Each new row is followed by its nearest point in the smallest flat space through zero that holds the rows named last above it.
(in the rows, 128 means zero)
nimiz (4 x 18):
[[ 96 170  88 126 127 142 102 146 139  96 196 132  77  92 101 115 109  54]
 [172 132 112 143 185 122 159 132 140 113  89 140 145 187 136 140 145 167]
 [164 132 131 124 146 130 171 144 104 104 108 119 133 147 131  85 120 146]
 [166 143 129  71 164 178 135 178  92 136 108 127 154 154 152  95 143 149]]
New rows:
[138 115 163 121 111 129 162 152 102 139 114  83 164 181 115 103 138 136] => [151 115 150 116 124 131 154 135 102 131 101 117 147 136 140 100 126 156]
[ 89 105  96 149 148 162 120 154 140 147 170 121 116 120 121 126 139  92] => [110 146 110 120 132 141 103 137 138 127 156 135 112 116 121 138 129  99]

peles (3 x 18):
[[121 135 151 129 134 122 118 160 170 154 136 124 157 112  93 188 110 145]
 [102  92 116 173 114 101 164  99 139 162 112 106 116 113 154 129 111 156]
 [149 126 150 162 121 122 120 115 153 130 115 105 150 102 137 127 132 142]]
New rows:
[127 147 107  74 140 152 111 163 100 138 157 179 115 102 105  72 125 118] => [127 145 116  84 138 146 118 146 100 107 143 154 115 154 115 119 136 103]
[ 91 164 126 112 144 175  90 113 144 125 153 122 157 138 122  81 144  88] => [147 146 133 108 133 143 109 135 116 104 133 138 131 136 123 114 142 111]
[109 159 157 116 137 140 173 178 147 153 147 128 117 114 126 150 128 116] => [114 131 130 115 134 126 128 150 139 142 137 135 133 131 107 160 116 132]

rur (5 x 18):
[[141 105  84 124 119 206 148  86  96  82 101 132 130 105 122 129 159 109]
 [128  93 113 132 176 192 131  59 120  88  77 154 168 156 102 115 138 114]
 [ 67 114 117  97 140 119 140  75 185  90 106 129 169 119 100  76 156 136]
 [115 120  96 111 167 171 126 101 173  85 107 183 161 130  96  68 155 148]
 [ 81 153 105 122 129 182 134  81 111  88 100 160 158 103 100 104 125 127]]
New rows:
[110 101 172 106 130 130 115  79 145 153 113 103 172 119 128 120 158  73] => [102  99 141 121 135 111 138  82 139 119 106  95 150 141 123 131 135 112]
[142 129  98 114  77  74 106  79 124 145  93 127 121  96 105 119 125 128] => [104 130 127 119 108 116 138 116 130 122 128 107 129 111 129 128 134 123]

nuva, 3 rows:
[[123 147 107 153 155 136 157 150 103 111 113 152 123 136  96 114 130 135]
 [128 188 146 161 142 151 166 120  90 128 132 142 124 146  73 106 137  96]
 [136 174 129 158 168 150 144 110  82 143 127 165 105 138  96 103 124 114]]
New rows:
[154 111 118 126 153 130 103  78 101 168 120 157 117 126 154 122 130 104] => [144 131 132 125 154 135  97  91 112 164 135 152 102 122 152 121 113 128]
[123 164 152 144 109 115 159 155 120  95 118  95 125 151  86 122 143 126] => [116 153 138 143 110 133 167 150 126 103 127 112 148 141  87 125 144 110]

tikob (4 x 18):
[[ 88 116 112 124  90 147  82  94 140 162 144 121 144 138  66  84 163 140]
 [115 148 111 125  92 121 125  78 135 151 138 116 139 139  94 109 186 116]
 [108 149  94 112  76 106 138  83 135 166 148 124 153 141 106 103 207 106]
 [138 119 110  89  78 129  96  95 150 177 181 131 143 160 114 107 179 115]]
New rows:
[116 161 137 110 135 126 155 151 110 103  96 208 148 133 139 148 134  90] => [123 137 118 130 135 106 165 150 117 120 115 136 135 116 158 137 129 118]
[111 102 125 135 129  84 115 120 122 162 161 134 149 154 124  92 155  97] => [115 122 108 110 101 121 123 126 134 155 148 136 146 136 125 111 156 122]
[123 112 128 123 124 148  97 171 146 129 118 122 127 131 114 127  77 151] => [118  98 137 128 141 150  98 156 130 126 130 135 125 125 122 120  89 149]

Gaku (2 x 18):
[[ 97 125 154 145  81 116 125 140 161 111 144 118  93 207  95 109 144 172]
 [147 110 146 125 116 108 121 122  75 135  98 123 169 160 103  92 123 135]]
New rows:
[106 120 152 138 126 147 101 129 147  80 125 143 124 124 165 148 105 149] => [119 133 125 131 127 133 130 131 148 124 139 128 111 126 132 137 131 131]
[108  73 123 105 113 110 110 129 115 119  94 148 135 162 116  51 137 171] => [131 114 149 132 104 110 122 128 102 127 112 121 145 177  99  96 130 148]

sof:
[[ 89 145 133 187 110 143 163 139 122  73 140 104 108 162  92  79 138  59]
 [ 46 149 123 151  98 141 136 124 112 119 133 123 103 156  64  81 132  74]]
New rows:
[ 84 153 113 104  90 123 139 132 102 136 125 139 157 144 134  74 160 145] => [ 93 135 123 122 116 131 121 122 121 141 127 133 120 133 103 117 127 119]
[176 130 160 108 142 133 141 119 128 111 140 101 111 167 191 129 155 132] => [173 120 135 142 142 126 141 137 138 104 131 119 137 124 160 139 130 133]
[135 112 159  96 146 121 106 115 119 179 129 167 131 105 165 148 152 207] => [150 116 123  81 139 117  99 118 131 173 119 148 142 103 150 163 120 179]

tupi (2 x 18):
[[131 120 172 178 144 119 122 152 139 102 162 156 132 118 145  80 144 157]
 [101 138 148 141 147 193  96 156  89  96 107 137 153 106 130 116 139 144]]
New rows:
[114 145 137 147 141 210 101 148  81 111 104 121 169 140 145 145 164 119] => [100 140 135 127 143 196  97 149  85 103  97 129 152 109 125 130 134 136]
[141  99  81  86 105 154 137 132 143 174 140  99 125 132 159 127 126  76] => [133 130 101 100 116 118 138 109 131 148 115 112 120 138 119 155 117 110]
[112  90 139 161 138 176 104 135 122 147 113 139 132 134 133 114 143 124] => [118 131 140 138 137 153 115 141 114 113 123 134 138 118 130 119 134 137]

Vak (4 x 18):
[[120 138 141 153 137 143 118 104 115 124 173 118  95  95 140 124 126 132]
 [139 108 143 155 141  93 101 104 113 136 143 122  97 114 146 102 107 110]
 [138 180 128  94 126 165 117 141  95 115 148 144 105 103 146 143 158 117]
 [134 171 112  99 102 173 144 126 127 129 115 146 115 105 152 138 159 143]]
New rows:
[133 156 148 110  98 170 120 133 134 161 117 130  71 110 168 145 131 109] => [142 160 121 112 111 151 126 115 115 133 124 143  97  98 162 123 147 129]
[104 146 155 134 125 149 103 143  74 106 172 120 111 100 116 136 126 117] => [121 151 145 130 151 146 108 135  96 109 183 122 109 109 123 141 134 115]

firof, 5 rows:
[[114 163 122 110  65 161  73 115 125 103 122 126 124 131  70 112 142 145]
 [128 165 134  94  94 154  92  96 122 113 116  97 120 118  64  75 136 188]
 [117 177  93  79  76 158  97 120 122 116 101  90 129 131  84  67 158 120]
 [131 159 114 119 115 160 100 117 118 106  98  99 134 123  90 106 127 144]
 [109 172 118  81  98 159  86  91 136 132 119 100 143 101 103  84 126 177]]
New rows:
[123 147 102 126  85 150 169 163 108 104 142 139 117 130 102 128 143  67] => [127 132 106 128  95 129 128 156 120 113 120 132 117 156 113 125 157  71]
[ 99 140 158 129 107 125 116 123 141  98 121 125 156 141 122 155 125 172] => [121 133 141 135 116 141 101 115 131 120 135 139 131 119 114 144 116 156]
[105 112 119 129 151 133 158 172 130 105 125 115 116 133 162 127 175  37] => [131 119  95 132 132 114 160 166 122 131 115 126 127 152 157 130 151  47]

Kini:
[[135  57 110 169 116 121 119 134 137  76 158 131 104 142 138 118  86 135]
 [111  63 127 132 115 139 118 131 131 104 139 120 110 139 139 126 112 126]]
New rows:
[105 160 124 101 153 137 128 118 117 148 116 125 147 125 131 145 168 160] => [120 161 140 102 133 135 132 125 123 157 111 124 140 121 124 134 152 123]
[126 116  98 158 126 144 159 114 111  70 138 153 152 141 136 131 127 166] => [143 115 116 155 127 117 127 131 133 105 143 135 121 132 129 122 107 134]
[110  76  93 176 115 118 123 151 134  99 179 115 124 132 130 114  98 140] => [136  73 112 164 119 120 121 133 136  85 153 132 109 139 135 119  93 134]

Roz, 5 rows:
[[ 97  72 106  45 108 128 151 125  65 146 134 151 109 155  85 153  97 111]
 [ 93 108 131 123 113 118 124 111 133 133 129 160 172 155  94  88 171 100]
 [134 128  84 159  99  86 105 142 116 158 144 148 165 147  23  98 148 136]
 [108 122 127 129 119 112 127 120 132 140 142 155 158 126  63 105 157 122]
 [ 84 141 140 150 105 100 159 105 128 151 125 151 175 128  73  96 178 130]]
New rows:
[139  99 165 111 148 142 131 136 140  91 150 166 149 137 152  99 178 136] => [114 114 152 115 144 145 113 115 158 108 134 147 144 127 142 107 154 101]
[115 107 118 115 119 130  95 144 128  90 124 154 134 153 152  80 147 114] => [126 103 122 120 127 137  98 127 139 115 125 141 146 163 146 102 143  96]

goz:
[[108 118 163 103 153 125 108  75 104 140 162 180  99 141  85 152 143 100]
 [133 127 132  84 128 140 110 124 150 111 127 171 143 132  98 117 168 136]
 [ 99 124 122 112 118  87  55 127 107 121 176 140 108 173 114 163 128 122]]
New rows:
[128 152 112 160 111 134 191 141 129 113 110 111  96 110 154  86 127 112] => [141 131 125 154 130 142 170 136 132 136 103 101 135 105 150 114 111 131]
[125 109 133 139 134 142 135 137 166 111 106 157 104  96  99 110 177 103] => [138 127 138 107 136 149 142 118 143 124 115 154 138 116 111 113 151 130]
[132 131 127 122 129 125 136 133 123 118 126  59 156 128 185 152 111 131] => [130 132 111 155 116 119 135 151 125 130 121  89 131 127 157 127 104 135]

vor, 3 rows:
[[128  94 122 113 117 138 119 127 152  99 101 117 136 153 139 194 177 124]
 [111  52 140 146  94 148  90 121 132 132 101 127  86 155 134 155 167 131]
 [136 154 111 157 136 121 141 141  88 181 178 148 109  97 115  44  88 140]]
New rows:
[144 130 146 113 131 135 160 118 144  81 134 113 151 144 137 165 114 117] => [129 146 135 106 137 123 136 123 148  98 111 118 154 133 132 160 131 120]
[144 165  94 151 104 113 149 130 123 168 156 113 114 121 162  62 144 183] => [142 138  97 146 132 126 142 145 102 164 168 142 120 111 122  87 123 139]

Vome:
[[164  71 177  92 108 147 104 125 162 108 181 164 108 117 112 124 102 103]
 [131 125 136 122 138 133 146 121 171  99 135 107 159 124 133 136 140 154]
 [ 99 117 103 119 121 114 148 164 112 124 112 136 158 109 148 177 120 137]
 [204 169 132 144 157 146 143 104  95 134 111 158 174 105 128  59 129 159]]
New rows:
[166 127 160 131 114 151  97 157 106 140 124 175 113 109 123  94  92 116] => [169 116 144 119 120 138 111 129  94 143 140 177 117 113 119 100 104 108]
[149 105 139 141 132 117 130 156 100 126 126 172 114 105 126 138  86 119] => [144 109 130 115 116 129 122 147  96 137 132 170 129 108 130 133 104 114]
[142 132 125 122 126 121 123 178  87 156 125 153 132 113 124 144 118 110] => [130 121 116 124 118 123 126 151  84 145 119 162 129 112 134 138 109 116]

kisu:
[[180 128 157 140  83 126 152 156 150 109 124 101 153 143 144 134 142 132]
 [170 125 125  97  82  46 140 167 139 153 169 108  86 152 135  95 173 123]
 [123  98 126 126  67 155 128 113 155  92 109  87 161 117 133 121 105 141]
 [156  95 144 116  69 100 149 136 156  96 154 108 139 124 133  89 126 150]
 [165 110 149 140 110 120 144 155 119 105 152 139 144 133 137 101 126 131]]
New rows:
[145 125 155 150 168 115 135 140 118 119 144 162 131 123 132  85 124 115] => [145 123 147 141 158 120 140 142 106 118 157 169 131 126 127 107 124 132]
[162 123 133 106 122  89  92 133  91 108 123 151 111 128  70 147 121 104] => [132 126 121 126 133 115 123 141 110 138 141 138 116 134 129 116 134 118]

vid (3 x 18):
[[127 129 121 146 128 150 141 128 155 136 114 117 183 136 125 129 123 131]
 [129 127 148 167 149 156 153 125 195 148  98  98 222 157 127 125 115 113]
 [142 130 163 149 153 156 124 140 171 119  74  84 186 175 110 114 136 106]]
New rows:
[110 131 104 167 117 153 158  97 156 128 142 121 188  81 151 116  95 154] => [115 127  97 151 115 145 160 116 156 156 144 139 192 110 140 140 108 145]
[ 73 164 120 127  87 121 130 128 158 136 156 131 149  82 154 108 112 147] => [116 127 103 136 115 128 148 117 133 148 153 147 147 105 141 139 114 142]
[ 74 106 129 157 120 150 119 172 186 116 113 112 145 124 131 140  93 176] => [126 129 119 142 126 145 139 127 147 135 120 122 171 131 127 130 123 133]

dezup:
[[141 140 132 132 122 132 134 133  53 102 153 122 187 156 150 106 166 150]
 [152 168 148 126 105 143 171 184 111  77 161 135 155 104 148 120 171 162]]
New rows:
[104 132 173 146 160 139 142 120 175 155 123 135  77 139 138 129 111 126] => [121 122 126 126 131 126 125 126 168 141 115 131  97 113 116 140 108 117]
[142 146 103 155 158 113 112 128 128 169 121 138  98 126 117 168 126  94] => [120 116 122 128 135 124 116 113 147 145 115 127 110 128 119 134 110 115]
[153 138 153 108 118 157 132 132  98 118 170 134 145 158 156 111 112 130] => [135 136 131 129 124 131 134 134  97 114 140 126 154 137 138 119 146 139]

vabi, 2 rows:
[[121 117 170 121 143 128 126 105 118 173 146  52 164 123 185  69  84 104]
 [126 130 160 123 152 136 126 108 124 144 143 108 134 114 147  93 126 110]]
New rows:
[140 118  83 135 113 118  96 147 139  96  99 161 137 146 114 142 154 139] => [131 129  98 133 109 122 130 146 133 109 114 155 117 139 105 163 137 145]
[137 121 149 140 120 113 132 130 125 160 161  95 167 119 172  93 109 118] => [124 120 148 125 132 126 127 118 122 154 136  82 151 128 162  97  99 116]
[158 130  89 137 104 111 127 154 110 106  89 163 142 114 123 138 132 123] => [130 127 102 132 109 122 130 144 131 114 116 146 122 139 111 157 131 143]

tum, 3 rows:
[[117 118 101 172 185 104 171 126 100  98 117 116 120 135 193 114 146 181]
 [111  76 130 168 138 141 115 129 145 133 125  99 116 120 162 129 142 137]
 [127 134 114 143 152 120 164 124  95 104 107 119 134 155 214  88 124 180]]
New rows:
[125 132 132 130 113 134  99 144 155 109  50 103 117 137 142 129 139 100] => [126 112 138 129 112 143 113 128 138 137 125 118 129 131 142 121 124 124]
[171 184 133 126 151  73 170 119 107 135 116 153 155 121  90 127 125 122] => [141 182 112 104 147  97 159 127 102 111 134 160 134 130  92 136 126 131]
[126  93 139 187 134 139 123 112 158 131 129 105 116  98 130 128 143 131] => [112  82 128 165 141 135 114 130 148 134 131 106 114 113 137 141 145 128]

ded, 3 rows:
[[ 99 154 101 128  97 161  94  80 140 156 110 100 182 125 169 205 152 142]
 [ 87 143 121 149 129 153 134 111 122 122 118 126 145 132 148 162 137 147]
 [ 83 124  78 142 100 152 156 112  88 101 109  57 147 168 166 151 125 115]]
New rows:
[ 89 123 122 161 111 161 116 123 153 135 104 100 143 115 136 118 111 148] => [105 136 120 138 125 143 130 117 123 125 121 121 140 132 142 149 133 136]
[154 122 163 133 129 111 114 133 163 132 146 192  96  80 125 110 135 161] => [150 135 168 126 154 116 112 139 156 144 141 187 114  98 102 115 131 145]

surik (2 x 18):
[[121  93 122 101 108 113 161 143 126 165 131 191 154 109 122 143 150 100]
 [146 106 143 142 107 144 107 136 163 166 128 146 136 136 137 118 139 117]]
New rows:
[148 111 167 147 122 144 127 120 172 145 119 111 132 140 166 133 134 134] => [145 120 143 148 116 146 100 130 158 149 127 124 127 141 137 115 130 127]
[166 126 160 143 102 122  93 126 162 112 145 123 113 139 143 123 151 122] => [144 124 142 149 119 146 100 129 155 143 127 118 124 141 137 115 128 130]

Fita:
[[145  92 155 141  96 136  77 121 140  72 108  71 105 167 149 168 132  87]
 [126 123 136 118 107 128  87 110 142  88 122 113  72 119 133 171  82  66]
 [124 114 106  92  98 134  89 111 137 110 118 128  72 104 145 163  88  68]
 [122 129 126 108 109 142  95 124 138 108 137 119 102 120 135 139 113  83]]
New rows:
[121 126 110 185 148 119 122 152 110  99 113 143 157 137 137 126 167 178] => [138 119 140 153 139 120 148 134 121 134 118 119 157 151 126 120 154 166]
[140 149 147 143 173 123 104 161 125 141 105 166 131 107 141  95 171  95] => [122 142 129 125 133 136 131 136 129 134 145 133 141 125 122 109 138 131]
